Below are the code and all the weights of a small trained network. Each question names an input and a target symbol and asks about switching units off, where a switched-off unit gives its printed mean instead of its output.

import numpy as np


def w(rows, s, z=0):
    codes = np.array(rows[::2]) - 128.0
    scale = np.full(codes.shape[1], s)
    scale[-1] = z or s
    return codes * scale


def norm(h):
    return h / np.sqrt((h * h).mean(-1, keepdims=True) + 1e-5)


def f(y):
    return y / 2 * (1 + np.tanh(0.7978845608 * (y + 0.044715 * y**3)))


def softmax(a):
    e = np.exp(a - a.max(-1, keepdims=True))
    return e / e.sum(-1, keepdims=True)


def log_softmax(a):
    a = a - a.max(-1, keepdims=True)
    return a - np.log(np.exp(a).sum(-1, keepdims=True))


def net(x, mask):
    ids = ['ΓΔΛΨαβζηθμπτφω'.index(c) for c in x.split()]
    T = len(ids)
    res = E[ids] + P[:T]
    u = 0
    for l in range(2):
        q, k, v = (norm(res) @ M[l].T for M in (Q, K, V))
        z = softmax(np.where(np.tri(T) > 0, q @ k.T / 2**0.5, -1e9)) @ v
        res = res + np.where(mask[u], z, O[l][:, -1]) @ O[l][:, :-1]
        u += 1
        y = f(norm(res) @ A[l][:, :-1].T + A[l][:, -1])
        res = res + np.where(mask[u : u + 8], y, B[l][:, -1]) @ B[l][:, :-1]
        u += 8
    return log_softmax(norm(res)[-1] @ U[:, :-1].T + U[:, -1])


Q, K, V, O, A, B = {}, {}, {}, {}, {}, {}
E = w([
[159,178,238,50],'Γ',
[81,156,138,143],'Δ',
[109,107,92,123],'Λ',
[113,134,116,150],'Ψ',
[177,171,86,190],'α',
[116,119,158,113],'β',
[86,111,145,118],'ζ',
[136,114,164,97],'η',
[177,191,88,4],'θ',
[96,115,155,136],'μ',
[110,95,84,152],'π',
[82,138,146,146],'τ',
[121,132,152,110],'φ',
[109,129,87,120],'ω',
],0.027)
P = w([
[75,144,117,243],'0',
[113,253,91,96],'1',
[127,200,112,91],'2',
[110,246,84,92],'3',
[124,177,121,92],'4',
[137,145,132,85],'5',
[132,167,127,80],'6',
[129,155,133,88],'7',
[105,198,112,97],'8',
[113,171,126,103],'9',
[117,168,128,92],'10',
[144,70,170,82],'11',
],0.0064)
Q[0] = w([
[92,188,201,157],'0.h0',
[77,238,130,254],'0.h0',
],0.0066)
K[0] = w([
[46,80,250,189],'0.h0',
[128,254,41,137],'0.h0',
],0.007)
V[0] = w([
[115,128,171,149],'0.h0',
[168,1,171,150],'0.h0',
],0.0093)
O[0] = w([
[170,210,121,108,134],'0.h0',
[65,254,66,161,2],'0.h0',
],0.0098,0.006)
A[0] = w([
[254,87,35,132,138],'0.n0',
[234,194,90,88,133],'0.n1',
[62,128,118,87,3],'0.n2',
[57,202,149,89,104],'0.n3',
[180,140,128,50,78],'0.n4',
[175,154,197,165,166],'0.n5',
[89,88,136,115,144],'0.n6',
[95,59,172,195,130],'0.n7',
],0.0092,0.0028)
B[0] = w([
[178,2,156,158,255],'0.n0',
[107,12,177,104,180],'0.n1',
[149,122,143,144,125],'0.n2',
[178,101,136,121,171],'0.n3',
[130,145,103,95,181],'0.n4',
[68,107,88,144,182],'0.n5',
[156,162,143,101,202],'0.n6',
[176,155,102,21,228],'0.n7',
],0.0087,0.0042)
Q[1] = w([
[234,121,70,141],'1.h0',
[248,145,38,213],'1.h0',
],0.011)
K[1] = w([
[208,6,216,101],'1.h0',
[138,50,161,50],'1.h0',
],0.011)
V[1] = w([
[254,227,116,185],'1.h0',
[226,130,91,40],'1.h0',
],0.0094)
O[1] = w([
[247,168,103,152,4],'1.h0',
[71,254,94,59,199],'1.h0',
],0.0097,0.0038)
A[1] = w([
[175,205,150,45,43],'1.n0',
[188,167,226,106,118],'1.n1',
[202,59,39,173,177],'1.n2',
[38,142,156,114,243],'1.n3',
[138,212,36,11,166],'1.n4',
[161,63,195,90,176],'1.n5',
[199,194,177,127,110],'1.n6',
[201,213,89,84,4],'1.n7',
],0.012,0.0039)
B[1] = w([
[132,146,175,141,169],'1.n0',
[123,224,121,94,171],'1.n1',
[110,96,57,56,180],'1.n2',
[142,174,53,104,203],'1.n3',
[111,5,163,182,222],'1.n4',
[119,149,102,201,254],'1.n5',
[125,161,189,59,144],'1.n6',
[146,91,57,119,134],'1.n7',
],0.012,0.0099)
U = w([
[126,175,226,133,255],'Γ',
[160,169,115,59,148],'Δ',
[66,188,73,142,106],'Λ',
[76,48,247,251,75],'Ψ',
[214,60,100,202,116],'α',
[217,134,94,83,150],'β',
[53,131,155,84,84],'ζ',
[98,164,134,252,180],'η',
[175,48,230,47,82],'θ',
[55,123,158,85,103],'μ',
[97,125,44,45,112],'π',
[64,182,78,148,116],'τ',
[50,125,169,89,96],'φ',
[55,105,202,124,106],'ω',
],0.013,0.0076)

Each question gives the input, a string of symbols that net reads in full, and the target symbol t.
The units are the heads (2 rows each of Q, K, V and O) and the neurons (one row each of A and B). Each row of codes is followed by its name. A weight is (code - 128) times the scale printed after its matrix; where a second scale follows, it is the last column's (O, A, B and U).
mask holds one flag per unit, layer by layer, with each layer's heads first. A switched-off unit (its flag False) gives its mean, the last column of its rows in O or B, instead of its output. The means were averaged over made-up inputs and are rounded, as every weight is.
A unit's drop is (log p(t) with every unit on - log p(t) with that unit switched off) / (log p(t) with every unit on - log p(t) with every unit switched off).
The circuit of an input: a set's keep is (log p(t) with only the set's units on - log p(t) with every unit switched off) / (log p(t) with every unit on - log p(t) with every unit switched off). Starting from the 12 units with the biggest drops (on a tie, the unit counted first), units are removed one at a time, each time the one whose removal leaves the highest keep (on an exact tie, the one counted first), for as long as the keep stays at least 0.8.
circuit, biggest first: the units of the circuit, biggest drop first
unit that matters most: the unit with the biggest drop
top k neurons: the k neurons with the biggest drops, biggest first
top k neurons in layer l: the k neurons of layer l with the biggest drops, biggest first
input π τ φ μ η, target η: unit that matters most	1.n5
input α π η Γ ω ω θ α ζ, target Γ: top 3 neurons	1.n1, 0.n0, 0.n5
input μ μ θ ζ π π ζ π α α Δ, target α: circuit, biggest first	0.h0, 1.h0, 0.n3
input β π μ Ψ Ψ α β ζ, target β: top 3 neurons in layer 1	1.n4, 1.n2, 1.n1
input τ Γ α β φ Δ ω Γ ω η, target Λ: circuit, biggest first	0.n7, 1.n4, 0.h0, 1.n5
input α Γ θ π β α β φ π ω θ β, target Γ: top 3 neurons	0.n7, 0.n0, 1.n1
input μ θ ω Ψ η, target α: circuit, biggest first	0.h0, 1.h0, 1.n5, 1.n4
input η α Δ τ π Γ β Δ θ φ π η, target Δ: circuit, biggest first	1.h0, 1.n1
input Λ α Ψ τ π θ Γ β φ, target π: circuit, biggest first	1.n3, 0.n0
input π θ θ τ, target η: top 3 neurons	1.n5, 1.n4, 0.n0
input η π π φ π β μ ζ ω ζ μ, target Δ: top 3 neurons	0.n3, 0.n0, 0.n7
input τ β π τ φ Γ Δ θ μ, target Λ: top 3 neurons in layer 1	1.n4, 1.n5, 1.n3
input φ φ π μ ζ θ π Λ η μ β, target Ψ: top 2 neurons	0.n0, 0.n7
input β ζ α π α β π β θ μ, target β: circuit, biggest first	1.h0
input η η π ω μ α π τ Ψ, target Ψ: top 4 neurons	0.n7, 1.n4, 1.n2, 0.n1
input Ψ α θ ζ, target θ: top 4 neurons	0.n7, 1.n4, 0.n0, 0.n1
input α ζ π ω φ β, target Γ: top 2 neurons in layer 0	0.n0, 0.n7
input Λ Δ β μ π μ, target π: top 2 neurons	1.n3, 0.n7
input φ φ β Δ ζ β μ Γ ζ, target Ψ: top 3 neurons in layer 0	0.n0, 0.n7, 0.n1
input α π π ω π α π π φ, target Γ: top 2 neurons in layer 0	0.n7, 0.n0
input π θ α ω Λ π ω β, target η: unit that matters most	0.h0
input φ φ φ β, target Ψ: top 2 neurons in layer 0	0.n7, 0.n5
input α β η μ μ π φ π α β τ, target Γ: top 2 neurons	0.n0, 1.n1
input π π β μ ω ω β π Λ π ζ, target η: top 3 neurons in layer 1	1.n5, 1.n4, 1.n2
input τ Δ π φ φ π μ, target Λ: top 4 neurons	0.n7, 1.n4, 0.n0, 0.n1
input μ ω μ α ω ω η θ ω μ μ, target α: top 2 neurons	0.n1, 1.n5
input Λ μ ω θ α π μ α π Ψ ζ, target π: unit that matters most	0.h0
input η η α θ π π π π φ α φ, target Δ: top 2 neurons	0.n7, 0.n3
input π μ Ψ τ η θ ω α Δ, target η: top 3 neurons in layer 0	0.n0, 0.n1, 0.n7
input φ μ β η, target Ψ: top 4 neurons	0.n7, 0.n1, 0.n5, 0.n0
